Look-ups in named tables: a row name and a column name give one cell, copied from the table.

kad:
|  | pamig | sevefu |
|---|---|---|
| ganek | 210 | 94 |
| rola | 146 | 56 |
| gam | 151 | 58 |
| lafu | 238 | 112 |
| gofise | 179 | 75 |
| sifipu | 152 | 59 |
| sut | 133 | 48 |
| vek | 188 | 80 |
| mitobi | 243 | 114 |
| sog | 126 | 44 |
| ziso | 128 | 45 |
| lofopa | 233 | 109 |

What is the sevefu of sog in kad?
44
What is the pamig of rola in kad?
146
What is the sevefu of gam in kad?
58
What is the pamig of gam in kad?
151
What is the pamig of lofopa in kad?
233
What is the sevefu of sifipu in kad?
59
What is the sevefu of sut in kad?
48
What is the pamig of ganek in kad?
210
What is the sevefu of lofopa in kad?
109
What is the pamig of lafu in kad?
238
What is the sevefu of rola in kad?
56
What is the sevefu of mitobi in kad?
114
What is the sevefu of vek in kad?
80
What is the pamig of sog in kad?
126
What is the sevefu of lafu in kad?
112
What is the pamig of gofise in kad?
179
What is the sevefu of ziso in kad?
45

lamo:
,movatu,mezipen,poral,ler,pusove,bigodi,nakaves
pap,78,-51,-47,-74,99,-53,-50
gusufid,-55,92,77,-25,90,-50,-14
kamavof,-29,43,51,59,-66,70,76

gusufid, poral => 77
pap, nakaves => -50
kamavof, poral => 51
pap, poral => -47
gusufid, nakaves => -14
pap, bigodi => -53
kamavof, bigodi => 70
kamavof, mezipen => 43
gusufid, mezipen => 92
gusufid, ler => -25

vufame:
	nunedep	fik	vonoma	fuvipin	midisil	duto	fadafi
suguda	0.484	0.507	0.500	0.473	0.551	0.505	0.538
tolupok	0.478	0.502	0.499	0.470	0.555	0.513	0.540
zev	0.576	0.652	0.664	0.602	0.603	0.447	0.571
totus	0.626	0.605	0.620	0.637	0.568	0.618	0.578
fovu	0.570	0.603	0.582	0.565	0.621	0.542	0.613
tur	0.663	0.631	0.654	0.705	0.601	0.676	0.605
vevu	0.544	0.546	0.500	0.621	0.562	0.527	0.557
didofu	0.300	0.348	0.516	0.221	0.838	0.876	0.627
zazasi	0.819	0.836	0.593	0.852	0.348	0.137	0.575
fisil	0.551	0.532	0.506	0.618	0.478	0.491	0.491
pofat	0.662	0.643	0.662	0.703	0.646	0.699	0.640

tolupok, midisil: 0.555
suguda, fadafi: 0.538
vevu, fuvipin: 0.621
didofu, midisil: 0.838
tur, nunedep: 0.663
fovu, fuvipin: 0.565
zazasi, duto: 0.137
totus, duto: 0.618
zev, fuvipin: 0.602
totus, vonoma: 0.620
suguda, nunedep: 0.484
fovu, fik: 0.603
zev, duto: 0.447
tur, midisil: 0.601
vevu, midisil: 0.562

rafop.csv
,sezu,zik,pof,pov,rus,vamutiz
pezen,35,64,16,50,56,75
zirazu,209,225,132,163,81,52
tez,90,99,32,92,121,38
dom,57,50,38,88,10,61
lumi,28,54,53,77,62,63
resesus,35,67,57,75,26,86
gava,84,58,82,72,80,116
fab,23,54,65,89,97,22
kos,86,59,97,34,73,34

sezu of tez = 90
pof of pezen = 16
rus of dom = 10
pof of lumi = 53
vamutiz of fab = 22
zik of tez = 99
sezu of gava = 84
pov of kos = 34
rus of kos = 73
rus of resesus = 26
pof of zirazu = 132

Table loba
,fudol,rubi,lopalu,karebod,mezo,roni
fenal,-45,18,-17,9,45,-8
vup,-10,-25,41,-37,13,10
gogozip,-36,-4,-16,-3,-16,-5
pomo,-39,-9,45,-34,20,2
bufid,-52,0,8,-9,-31,-6
fisuvol,8,-23,-6,-10,3,12
zogaru,14,-6,37,-9,52,12
toveniv,-10,-31,-10,-14,3,8
subo,-32,-8,-44,31,16,5
fotas,-23,-3,-78,26,-1,-9
vul,31,0,39,-1,12,14
rul,13,-27,-22,2,18,10
gezu,4,-15,35,-24,29,8
zupi,-50,-3,-19,-16,-21,-5

fudol of vup = -10
rubi of vul = 0
karebod of vup = -37
fudol of gezu = 4
mezo of fisuvol = 3
lopalu of gogozip = -16
fudol of rul = 13
fudol of toveniv = -10
fudol of fenal = -45
mezo of zogaru = 52
roni of zogaru = 12
mezo of zupi = -21
rubi of bufid = 0
lopalu of fisuvol = -6
roni of gezu = 8
roni of bufid = -6
karebod of pomo = -34
Which row has the largest karebod? subo

bul.tsv
	lekulu	dodamif	kelu	givet	nonidi	vudubep	pud
ton	293	373	406	187	224	378	273
denu	502	394	260	416	412	533	16
reg	381	374	467	129	356	463	448
depur	497	711	381	365	33	577	393
mezam	-224	189	-445	913	591	8	579
faf	-521	906	-801	682	-388	239	54
visise	32	449	449	374	176	219	282
pefu	460	311	455	275	495	679	563

What is the pud of ton in bul? 273
What is the dodamif of denu in bul? 394
What is the lekulu of pefu in bul? 460
What is the nonidi of denu in bul? 412
What is the vudubep of mezam in bul? 8
What is the lekulu of reg in bul? 381
What is the vudubep of depur in bul? 577
What is the nonidi of depur in bul? 33
What is the lekulu of visise in bul? 32
What is the pud of denu in bul? 16
What is the kelu of visise in bul? 449
What is the kelu of mezam in bul? -445
What is the givet of reg in bul? 129
What is the pud of faf in bul? 54
What is the pud of reg in bul? 448
What is the vudubep of denu in bul? 533
What is the kelu of ton in bul? 406
What is the vudubep of reg in bul? 463
What is the lekulu of mezam in bul? -224
Which row has the largest kelu? reg

